Below is a small trained network, with its code and all its weights. Each question gives an input and a class and asks what happens when units are switched off, that is, made to give their printed mean instead of their output.

import numpy as np


def w(rows, s, z=0):
    codes = np.array(rows[::2]) - 128.0
    scale = np.full(codes.shape[1], s)
    scale[-1] = z or s
    return codes * scale


def norm(h):
    return h / np.sqrt((h * h).mean(-1, keepdims=True) + 1e-5)


def f(y):
    return np.maximum(y, 0)


def log_softmax(a):
    a = a - a.max(-1, keepdims=True)
    return a - np.log(np.exp(a).sum(-1, keepdims=True))


def net(x, mask):
    res = np.array(x, float).reshape(1, 3) / 4 @ E
    u = 0
    for l in range(2):
        y = f(norm(res) @ A[l][:, :-1].T + A[l][:, -1])
        res = res + np.where(mask[u : u + 4], y, B[l][:, -1]) @ B[l][:, :-1]
        u += 4
    return log_softmax(norm(res)[-1] @ U[:, :-1].T + U[:, -1])


A, B = {}, {}
E = w([
[130,101,54,66,2,128,183,211,103,65],'x0',
[175,75,66,157,42,25,84,101,54,128],'x1',
[151,246,109,97,104,137,118,126,176,194],'x2',
],0.0086)
A[0] = w([
[128,204,192,66,168,148,246,173,199,188,115],'0.n1',
[3,58,156,131,207,173,110,126,65,61,54],'0.n2',
[182,60,49,181,129,63,235,44,133,90,121],'0.n3',
[60,138,42,226,163,108,98,95,124,168,2],'0.n4',
],0.006,0.0031)
B[0] = w([
[123,116,8,83,200,121,179,73,168,117,254],'0.n1',
[52,117,156,165,175,103,177,168,89,103,207],'0.n2',
[175,103,176,74,128,124,142,120,209,137,196],'0.n3',
[153,196,163,125,117,103,45,166,157,168,154],'0.n4',
],0.014,0.0068)
A[1] = w([
[53,120,185,213,149,167,254,154,65,69,255],'1.n1',
[183,60,141,192,165,153,113,104,75,169,56],'1.n2',
[202,30,98,129,19,124,107,107,134,128,190],'1.n3',
[107,175,57,153,131,183,174,142,137,102,165],'1.n4',
],0.0075,0.0026)
B[1] = w([
[78,111,86,201,114,78,171,116,121,156,255],'1.n1',
[201,198,82,112,3,197,128,142,168,119,150],'1.n2',
[163,135,210,95,122,110,150,220,198,104,242],'1.n3',
[161,55,90,134,90,160,97,115,64,76,223],'1.n4',
],0.012,0.007)
U = w([
[146,50,49,113,102,211,179,194,106,96,36],'0',
[74,69,178,90,111,171,71,100,55,152,3],'1',
[180,138,185,158,160,122,52,94,145,196,240],'2',
[108,116,65,27,204,188,138,54,191,120,229],'3',
[49,24,105,206,216,107,184,109,80,109,253],'4',
[123,129,158,133,83,160,99,97,2,113,3],'5',
[199,53,172,27,94,101,125,174,203,87,242],'6',
[71,49,114,150,126,181,56,141,65,175,5],'7',
],0.0093,0.0034)

Each question gives the input, the list of numbers given to net, and the class t.
The units are the neurons (one row each of A and B). Each row of codes is followed by its name. A weight is (code - 128) times the scale printed after its matrix; where a second scale follows, it is the last column's (A, B and U).
mask holds one flag per neuron, layer by layer. A switched-off neuron (its flag False) gives its mean, the last column of its row in B, instead of its output. The means were averaged over made-up inputs and are rounded, as every weight is.
A unit's drop is (log p(t) with every unit on - log p(t) with that unit switched off) / (log p(t) with every unit on - log p(t) with every unit switched off).
The circuit of an input: a set's keep is (log p(t) with only the set's units on - log p(t) with every unit switched off) / (log p(t) with every unit on - log p(t) with every unit switched off). Starting from all 8 units, units are removed one at a time, each time the one whose removal leaves the highest keep (on an exact tie, the one counted first), for as long as the keep stays at least 0.8.
circuit, biggest first: the units of the circuit, biggest drop first
k most important neurons: the k neurons with the biggest drops, biggest first
top k neurons in layer l: the k neurons of layer l with the biggest drops, biggest first
drop of u: that unit's drop, to one decimal
input [-1,3,-3], class 6: most important neuron : 0.n3
input [0,-8,-2], class 4: 2 most important neurons : 0.n2, 1.n1
input [1,0,0], class 6: 2 most important neurons : 0.n2, 0.n1
input [4,-2,-2], class 4: circuit, biggest first : 1.n1, 0.n1
input [-7,5,-6], class 2: circuit, biggest first : 0.n4, 1.n2
input [7,-3,-7], class 4: 2 most important neurons : 1.n1, 0.n2
input [-3,6,-8], class 6: 2 most important neurons : 0.n3, 1.n2
input [-2,5,8], class 2: 2 most important neurons : 0.n1, 0.n3
input [-4,2,-2], class 2: circuit, biggest first : 0.n4, 0.n1
input [4,0,-3], class 6: circuit, biggest first : 0.n3, 0.n1
input [-8,2,-3], class 2: 3 most important neurons : 0.n4, 1.n2, 0.n1
input [-4,0,-1], class 2: top 2 neurons in layer 1 : 1.n4, 1.n2
input [-2,4,4], class 2: 2 most important neurons : 0.n4, 0.n1
input [4,3,-5], class 6: most important neuron : 0.n3
input [-8,6,-7], class 2: drop of 0.n4 : 0.2
